Rows lie near named flat spaces through zero. A row that begins with a name and a colon came from that space; any other row is followed by the name of its block's space that it lies nearest.
q527_q476: [-20 -13 -23 -25  20 -43   5 -12 -14  18 -60 -23  40 -11 -19  44  -1 -49
 -13  36   9  -6  25  63 -43  21 -12]
q970_q804: [ -9  -6 -15   2  15 -14  10  -2  10  12   7  -4  13 -21 -11  19  16 -18
   3  17 -13  -9  14  18  -3  -3  -3]
q643_q61: [ -2 -13 -14  25 -14 -18  50   5 -22   6  27  -1 -11 -15  12  23  16  12
  -3  -8  -5  11  18  19   3 -19  17]
q970_q804: [  6  18  -8  10  13  28 -21  -5 -10 -19   1  20   8  24   5 -21   1  16
  21  -7  16  -3  -5  -5  13  -2 -13]
q759_q956: [ -7  -4  26 -30  -4   5 -12   9  39   6   7 -13 -12 -31 -10 -15   4 -17
  -5  13 -29  -6  -4 -30   8  -6  -1]
q527_q476: [  6   6   3  -1 -30  22  38  -4 -22 -13  30  -4 -23 -11  22 -12  15  25
  -4   4   2   5 -10 -15  24 -27   9]
q970_q804: [ -4   8 -47  10  45   1 -12 -16  12  32  30   8  35 -25 -15   9  30 -10
  22   7  -7 -16 -11  19  11  22 -28]
q970_q804: [ 21  -4 -13  22 -12  -3  22 -26  23  25  54  -8 -12  -1  -4  30   8   8
 -25  20  -7 -28 -48 -18  14  14  21]
q608_q333: [  8  -5  -6  25  -1  -6   8   4   5  14  33   8 -10  -2   4   4   3  17
   0 -23  -6   4  -9  -9   8   5   9]
q759_q956: [  2   6  -8   2   6  16   0   0   9   8  33   5  -2 -19   3 -15  17  10
  12  -6 -11  -2 -11 -16  21  -3  -8]
q759_q956: [-10  -4   1  29   0  10  33  24   9 -17  51  17 -19 -27   6  -7  34  13
  28  -8 -31   6  42  -8  29 -53  11]
q970_q804: [  1   7   4   8  -1  13  -3   0  -4 -21  -3   9  -2  17   2  -6  -1   5
   8   4   6  -4   8  -2   5 -14   2]
q970_q804: [  0   1  35   2 -21  10  -5  17 -10 -41 -29   9 -21  33  10 -17 -22  10
   1 -10  10  12  24 -11  -5 -26  15]
q608_q333: [ 18  14  -8  30  -4  17 -10  -8 -35 -19  -7  22  -1  54  17 -10 -20  35
   6 -28  38   7 -16   1   1  10   2]
q527_q476: [ -1   5  21  13  -2   7 -18  11  -8 -43 -39  18  -4  49   0  -6 -22   2
  10  -3  17   2  30   5 -12 -19   9]
q527_q476: [ 12  22   4   3 -24  54  25 -21  -4 -42  38   6 -20  11  15 -14  23  21
   4  42   5 -26 -18 -28  41 -45   8]
q970_q804: [ 16  -8  28  22 -21  -5  -5   9  19  -5  12   6 -29  27   2   1 -24  17
 -16 -21  -3   1 -14 -31  -1   3  28]
q527_q476: [  2   3  -1   4  15   3 -22  -3  21   2   2   6   8   7 -12   0  -1  -7
   6   5  -4 -12  -6  -6   1   8  -5]
q608_q333: [  3  -7 -20  19  25 -25 -21   3   6  35   2   8  17   2  -9  10  -9   0
   3 -34   2   8  -9  12 -14  40  -8]
q643_q61: [  8  22  11 -37   5  33 -43 -26  17 -14 -27  -7  12  21 -10 -19 -12 -14
  -7  38  15 -28 -39 -21   3  17 -18]
q527_q476: [ -6   9   1 -13   9   7 -16 -10  -7 -25 -43   1  18  25  -8   5  -7 -20
   3  31  17 -13  14  20 -13  -5  -8]
q643_q61: [ -5 -15  -2 -17 -18 -14  43  -5  16  24  34 -28 -12 -52  -2  21  24 -14
 -21  29 -29  -9  -8  -5   9 -11  12]
q643_q61: [-16 -15   9 -32 -15 -20  22  21 -15  22  -7 -22  -9 -51  11 -12   5  -4
  -7 -22 -16  33  15   4  -6  -1  -5]
q759_q956: [  5  16  -8   3  -4  32   4   0 -26 -13  20  13  -5   0  20 -32  11  30
  19 -20  11  12  -7 -12  25 -12 -12]
q643_q61: [ -9  -9   7 -10  -9  -6  21  12   6   6  14 -10 -11 -33   2  -2  13  -4
  -1   1 -21   8  14  -4   6 -16   4]
q608_q333: [  2  15  15   1  20  29 -47   6  32 -20   2  21   2  18 -11 -30  -4   0
  23  -2  -6 -12  -2 -29  14  -4 -12]
q527_q476: [ -1  -5  -7   5  -4  -8  19  -3   0   7  13  -5  -2 -11   0  14   9  -2
  -5   8  -6  -3   1   6   2  -5   6]
q608_q333: [  4   3  -2   1   3   8  -2  -9  16   1  14  -1   0  -2  -6   4   7  -4
  -2  18  -6 -16 -12  -9   8  -1   1]
q608_q333: [ -4  11  15  -7   4  17 -27  11  -9 -27 -30  13   1  23   4 -28 -13   5
  16 -14  12  11  15  -5  -2  -7 -10]
q643_q61: [  2 -12 -19  14 -10 -25  34  -2 -30  21   6  -8   0  -7  11  23   1  10
 -13 -16   9  15   0  25 -11  10   9]
q759_q956: [ -6 -23   5 -11  -9 -38  20   4  17  30   0 -24  -4 -29 -10  29  -1 -22
 -25   9 -20   1   2   8 -18  11  14]
q527_q476: [  8 -19 -10  43   7 -24  19   8  42  39  72   5 -15 -27 -10  26  17   7
  -3 -19 -37  -8  -9 -17  13   5  21]
q759_q956: [ -7 -13  18 -14 -20 -17  19  12  -7  -2 -16 -15 -13 -11   4   6  -7  -7
 -14   1  -6  12  16   4 -12 -11  12]
q643_q61: [  1  -5  -9   6   0 -14   4   3 -19  11  -9   0   4   4   5   5  -8   6
  -3 -21  10  14   1  14 -11  14  -1]
q608_q333: [  4  14   0  -9   5  20 -19 -15  -3 -20 -22   4  11  25  -3  -6  -6  -5
   3  22  17 -15  -9   1   0   1  -9]
q970_q804: [  3  -8   4 -28 -23 -13  17  -6 -10  26  -3 -27  -8 -25   9   3  -6  -1
 -28  -1   0  10 -27  -5  -7  19   2]
q608_q333: [ -9 -17  -8   4   0 -39  10  22 -37  23 -28  -3   5  -8  11   5 -16   7
  -2 -52  10  42  24  32 -28  20  -2]
q643_q61: [  4 -13 -14 -41 -11 -31  12 -24   1  58  -6 -43  11 -38  -5  25  -5 -21
 -44  17  -1  -4 -51   8 -19  51  -5]
q759_q956: [  1  -8  -3  -3   7 -20  -8  -8  17  18  -9 -10   9   0 -14  21  -7 -18
 -14  11  -3 -11 -10   7 -16  21   3]
q759_q956: [ -1 -10  -5   4   0 -19  11  -1   6  16   5  -8   2 -11  -5  19   2  -8
  -9   3  -7  -1   0   9  -8   7   6]
[ -2 -10  29 -58 -61  -8  44  -4 -40  -4 -37 -45 -25 -21  25  -3 -15  -2
 -46  19  12  20 -14  -3 -14  -7  14]
q970_q804
[  0  20  16 -46  -9  35 -23 -13  -6 -24 -32 -10   3   7   4 -31  -7  -6
  -2  27  15  -8 -19 -17   7  -2 -18]
q643_q61
[  5  10  -4  -9 -11  15   8 -15 -21 -13 -10  -4   1  12   9  -2   0   5
  -6  16  18  -5 -12   4   3  -3  -2]
q643_q61
[ -5  11  16 -10   0  24 -14   9  -1 -29 -12  10  -4   8   4 -27   0   4
  16   0   1   3  16 -12  10 -21  -7]
q643_q61
[ 10  13 -29   6  33  20 -27 -18  37  37  57   8  16 -25 -13 -11  24   3
  14   0 -16 -23 -46 -25  29  29 -23]
q759_q956
[  0  -1 -14  40  43 -10 -30  -7  51  -3  10  22  22  26 -36  34   6 -27
  16  27 -14 -39  16  12  -6   2   4]
q759_q956
[  1  -1 -19   3 -13   8  43   6 -22  26  60  -4 -15 -52  24 -17  31  31
   7 -30 -15  23 -12 -11  31  -9  -5]
q759_q956
[  3 -18 -18   2  22 -44 -11 -18  42  53   5 -19  21 -15 -31  49  -4 -36
 -26  21 -16 -26 -26  14 -25  48   4]
q759_q956
[  3  13   3   8  41  17 -67   4  45   2   3  24  16  18 -22 -23  -8  -6
  26 -13  -8 -15 -10 -23   6  22 -20]
q608_q333
[ 11   3 -27 -11   4  -3  -2 -21  -9  44  19 -13  12 -20   5   1   3   9
 -14 -12   9   1 -51  -2   3  44 -15]
q759_q956
[ 10   1 -18 -12  -5 -12   0 -19 -26  28 -14 -14  12   3   7   8 -13   6
 -20 -10  24   7 -37  13 -14  41  -8]
q759_q956
[  9  14  26  34   7  30 -36   6  25 -55  -7  35 -10  64  -9 -12 -16   8
  21   7   7 -21  18 -23   8 -28  13]
q527_q476
[-10 -16   6  13   7 -29  -6  38 -10  20  -5   9  -6 -15   7 -14 -12  12
  13 -68 -10  44  30   6 -13  11  -2]
q608_q333
[  1   6  10  41  16  22  -8   8  43 -34  38  29 -10  19 -15   1  17   1
  27  17 -23 -27  26 -20  24 -41  14]
q643_q61
[  1   4  -7  26  10   9   5  -5  12 -20  15  14   3  16  -8  15  13  -3
  12  23  -4 -21  15   6   9 -23   8]
q970_q804
[  2  22  10 -28  -9  38 -10 -23 -12 -46 -36  -3   7  31   1 -10  -3 -10
  -1  53  24 -24  -5   0   4 -20  -8]
q608_q333
[ 1 -3 -6 -1 -5 -7 11 -4 -9  8  1 -6  1 -4  3  8  1  1 -7  0  3  2 -5  7
 -3  5  2]
q643_q61
[  9   8 -17 -21   4   6 -17 -11 -14  37   7  -9  10 -18   9 -22  -4  14
  -5 -27  11  13 -47 -10   5  44 -23]
q970_q804
[ -2   4   0  14  12  11  -7   5  18 -12  16  14   0   2  -7  -4  11  -1
  17   5 -11 -10  13  -7  12 -16  -1]
q759_q956
[  5   8  -2   4  11  12 -20  -7  13  -4   3   8   6  13  -7  -5  -2  -1
   6   5   3 -12 -11  -8   5   7  -5]
q608_q333
[ -2  -6  -3  -5 -10  -4  22   5  -4  16  24  -9  -9 -30   8  -3  12   7
  -4 -10 -12  10  -4  -6   9  -3   1]
q759_q956
[-13  34  47 -77 -10  69 -50   8  -8 -62 -60  -1  -3   7  11 -83 -10  -4
  22  21  13   6   6 -38  18 -31 -36]
q643_q61
[  3  18 -20  27  -6  42  32  10 -42 -19  56  26 -14 -14  34 -40  33  53
  38 -37   5  24  10 -11  46 -38 -10]
q759_q956
[ -4  -1   0  33  20  -5 -12   4  18 -27 -12  21   9  36 -18  22  -2 -14
  15  17   0 -19  35  17  -9 -18  10]
q759_q956

Each name stands for a flat space through zero: a line, a plane or more. A row that begins with a name and a colon came from that space; any other row is followed by the name of the space it lies nearest, among the names in its block.
q316-q790: [-16  21   2 -47  18  -6   7  -2  -1   1  15  -6 -13 -22 -19 -38  -4 -15
  -2  11 -11  23 -30 -11   8  12 -12]
q952-q469: [ -7  19  22 -18  -7   8  36  55  21 -30   2   2   9  -4 -35 -67  -3  12
  20 -12  21  35 -37   7  25  13  -2]
q316-q790: [  1   4   8 -34  -3  24   3  19 -40   4  27   2 -17 -20 -29   0  -7 -17
  -9  28  -8  20  -4   2  -5 -15 -10]
q316-q790: [ -7   3   1   5  -4  -2  -1   4 -10  24   3  -6  -2  11 -30  12   2  -7
  -1 -12  20  25 -14   1 -13 -12  -8]
q952-q469: [  5  15  19  13  12  -6   6 -16   8  -2  21  18 -19  13   8   3  -2  -4
 -10  20  -4  -8  15  14 -10  31  -4]
q653-q625: [  2 -19 -25 -10 -17  18 -27 -17  21 -14 -34  -2   4  -2  48  18 -18 -19
  10 -26  -1 -13  10  15  -9 -16  11]
q653-q625: [ -6  -5  10 -15 -18  31  14   0   4  11  -5  -5   2  15 -32  12  -4 -18
   0 -34  23  44 -42  26 -34   8   0]
q969-q636: [-16  27 -65   1  -5 -24 -21  37  10   0   1  -6   7 -22  -3 -55 -22  -4
  30   7  -3  -3   9 -14  30 -20 -40]
q952-q469: [  5  18  42   5   7  21   6  28   4   4   9  18  -9  -1 -26  22   4   2
   2  -7  37  21 -22  20 -21   8  12]
q969-q636: [  4   7  13  39   1  -1 -16  26  -5  27  -4   7   3   8 -24  46  10  12
   7 -16  43   7  -2   4 -17 -23   6]
q952-q469: [  8  15  33 -44  32   4  21 -18  10  18  31  11 -12   8 -13  -1  19 -16
 -19   3 -32  22 -20 -42   4  21  16]
q653-q625: [ -1 -16  18  -6  -6 -11  -2  -9 -24 -24  -4  -5 -16  -3  17 -11  -8   1
 -10  25  -2 -11  27  11  18 -17   5]
q969-q636: [ 19 -30 -25 -14 -37  31  13  13  11  -4  -6   1  19  36  10  -6  -6 -19
   7 -32 -29  17  17 -21  14 -26   8]
q653-q625: [ -6  20 -27   3 -13 -16 -17  19  39   4  -5  11 -11  33  12 -31 -25 -30
  23 -25  14  23  21  -6  19 -26 -17]
q316-q790: [-10 -33   7   7   1   1 -14 -41 -45   9 -26 -29   7 -30  -1  52  14  18
 -19   6  11 -20 -19  21 -32  -4  10]
q653-q625: [  2 -13  -1  46 -16 -15  17   3   2 -15 -10  -5  17  19   1 -13   5  29
   3   0   9 -17  15  16   7  12  -4]
q653-q625: [  3  15  -8   8  17 -19   4   7  10 -10  12   7   4 -11  12 -26   5  17
   3  22 -20 -25  14 -18  22  18  -5]
q969-q636: [  6   7  37  -3  25  16  -3   3   4  -1  -6   9   2 -26   1  36  16  17
  -4  -3  17 -11 -26   4 -18  16  27]
q969-q636: [ 17 -19  18  15 -12  26  21  -2 -19   8  12   4   9  17 -18  32  14   9
 -14   0  -7   2   0   5 -20  11  10]
q653-q625: [-13  11  -9   5   9 -17 -51 -25  28 -17 -31   8 -26 -14  62  13 -29 -20
  12  -2  27 -25  24  34  -8 -11   1]
q969-q636: [-12  26 -10  -9  -4  13 -11   1 -27   8  33  11 -36 -15 -21  -1 -28 -30
  -5  38   9  15   3  45 -33  15 -39]
q952-q469: [ -4 -13 -16  13 -18  -8 -28   9  -9  15 -21  -9  -1  14   2  22  -9 -11
   9 -21  25  10  18  -3   4 -54   0]
q952-q469: [  9  23  10   1  23  13 -19 -19 -14  15  35  27 -32 -14  12  43  -6 -17
 -17  41 -11 -19  21  17 -34  25  -8]
q316-q790: [ 13  -9 -12  -8   4   3 -25 -15  -9  31   6   6  -8  14  14  43   3 -22
  -9  -4 -19  -2  27 -33  -2 -36   9]
q952-q469: [ -2  -4   9  -7  -2  12   1  21  -1   1 -13  -6  12 -11 -16   6   6   8
   7 -19  19  13 -25  -3  -1 -14  11]
q969-q636: [ -3  12   8  13  16 -13 -10   4  -1   8   1   3  -3 -11  -3  12   7  11
   1   7  13  -9  -1  -3  -2   0   2]
q969-q636: [ 25 -31 -15 -18 -32  43  31   0  -8  -9  15   4  17  25   2  -4   1 -11
  -9  -4 -51   5  13 -13   1   7   5]
q653-q625: [  2  -9  -1   3  -4  -9  -3  -2  -5 -14  -5  -1  -3   0  17 -10  -4   3
  -1  11  -7 -14  21  -1  15 -10   2]
q969-q636: [ -4  -5 -18  28  -9 -24   8   4  -9   8   1 -11  13  13 -15 -16   6  16
   2   3  -2  -4  11  -9  13  -5 -15]
q653-q625: [-17  23   5 -15 -17 -24   0  14  33 -32  -1  10 -35  33  15 -74 -41 -35
  18  -2  24  33  24  28  31 -13 -22]
q316-q790: [ 15  -3   4   9   5 -14   0  -6  20 -22   2  15  -4  15  44 -14  -1   4
  -1  13 -25 -30  44 -17  30   1  12]
q952-q469: [  6  -8  -2 -14  -8  25 -12  18 -17  25  -2  -2   5  -2 -22  37   4 -12
   1 -19   9  22 -12 -14 -13 -36   9]
q316-q790: [ 19  -4 -29 -26   5  45 -28   0  31   3 -14  15  15 -21  43  42  -3 -17
  11 -27 -25 -19  -5 -18 -17  -3  23]
q653-q625: [  4  21 -13   5  19   0   4  12  13  25  18   7  13  -7 -19   5  15   8
   4  -4 -11   0 -18 -28  -4  18  -5]
q952-q469: [  0 -27 -24  18  -2   5 -26 -25 -20   6 -28 -18  19 -29  22  49   8  18
  -4  -2  -2 -38  -1   8 -22  -8   8]
q969-q636: [-10 -15  32  -5  12 -31  14 -50   3 -14 -15 -15  -8  12  18 -13  10   8
 -18   2  -4  -6  -2   2  10  17  15]
q316-q790: [  4  10  22 -17   5  13   7  19  13 -17   3  12  -6  -6   2 -14  -4  -2
   5  -1   6   8  -9   4   7   6  10]
q316-q790: [  9 -13 -12  23 -18  -3   4   4 -31  -4  15   1  -2  10   0  -1  -4   6
  -7  31 -17 -17  40   5   8 -10 -14]
q316-q790: [ 13  11  42 -56  11  55   9  37  13 -51   2  24  -9 -47  19 -13 -10  -3
   7  11  -2  -1 -24  18   3  18  30]
q952-q469: [ -4 -14 -23 -20  35 -29 -15 -75  -3   3  -7 -19   5 -30  50  10  17   8
 -22  23 -59 -52   8 -35   6  25   8]
[ -4  -3 -17   1  -2 -10  -3  -7   0  -9  -4  -6   2  -6  13 -17  -5   3
   2   9 -11 -13   9   1   9   3  -8]
q952-q469
[  4  27  27  -9  12   9  -2  17   3   9  26  24 -27   6 -15   8  -7 -18
  -2  11  15  20   2   7 -10   2  -2]
q952-q469
[ -9  15 -10 -22  12 -24   0 -10  -1  18  20  -3 -14   9 -11 -26  -2 -19
  -5  10 -18  17   5 -29  17  -7 -16]
q316-q790
[ 11 -43  -1  22 -42   6  39 -24 -25   5   8 -14  11  60 -19  -1   6  -2
 -20  -6 -23  16  22   5  -3   0  -6]
q969-q636
[  7 -14  23  20  11 -29   4 -25   3   9  -7  -3   2  27  14  16  20  14
 -13  -5  -5 -13  21 -27  16 -10  21]
q969-q636
[  3 -17  -7  21  -8  12  -1  -8  -9  -3 -13  -7  16 -10   5  25   7  18
  -2  -3   2 -20  -5  16 -19  11   4]
q952-q469
[-11  17   2 -23  11   5  -4  -9  -5 -11  11   3 -18 -27   2 -13 -13 -11
  -3  24  -2  -1 -12  23 -12  24 -13]
q969-q636
[ -6  13  14  39 -11 -15  -4  17  13 -17  -8  11 -13  16   5 -12 -16   6
  12   2  42  -1  18  41   0   1  -9]
q952-q469
[  3  -3 -52 -27  -9  23 -35  10 -37  20  14  -2  -7 -31   1  23 -18 -28
   2  22 -26  -6  19 -12  -9 -37 -21]
q952-q469
[-16   5  14  20 -16 -15 -10  -5  13 -10 -18   0 -22  24   5  -7 -23 -14
   8 -14  49  19   6  48 -11  -8 -10]
q653-q625
[ -5  23 -19  17  19 -19 -39  -5  25  16  -9  11  -9  -7  25  21  -8  -8
  12  -7  17 -16  12  -3  -7  -8  -5]
q653-q625
[-21  32 -44  -4   1 -15 -35  41  20   1 -13  -2  -1 -28  -2 -33 -24 -10
  34 -10  29   8  -8   2  14 -27 -27]
q969-q636
[ -9  -3  10  -1 -18  15   8  -9 -18   0   5  -4 -15   8 -22   5 -13 -15
  -7   3  20  23 -13  44 -30  11 -15]
q969-q636
[  6 -15  -8  -2  -7   5  -4  -3  -6  -3  -7  -4   7   0  11   7   1   1
  -1  -2 -12  -9  10  -8   5 -13   6]
q653-q625
[ -5  -7  12   9  -8 -14   1  -6  -4 -26  -9  -2 -11   5  17 -19 -11   4
  -1  14   9 -10  21  23  12  -2  -1]
q653-q625
[ -7  31 -17   6  11 -14  -8   7  43  -6   1  13  -4   1  16 -29 -12  -7
  18  -7   5  -3   0   3   6  21 -13]
q653-q625
[ 15   1   6 -22  -6  15  21  -2  -2  27  36  13  -9  42 -24   2   5 -30
 -14  -5 -30  36   8 -32   1  -5  -1]
q952-q469
[  0   1 -15  51  -7  -8   9  38 -15  17  -2 -10  33  -5 -41   7  19  41
  12  -6  22  -7 -13  -4  -1  -2 -11]
q969-q636
[ -7  -1   4 -17   4 -10  -4 -10 -36  25  18  -9 -17   1 -27   8   2 -15
 -15  17  -4  19   2 -13  -1 -22 -11]
q316-q790
[-16  -7 -28  12 -11  -3   6 -10 -26   4  -3 -23  13 -19 -24  -9   0  13
  -1  10   1  -4 -21  23 -17  18 -26]
q316-q790
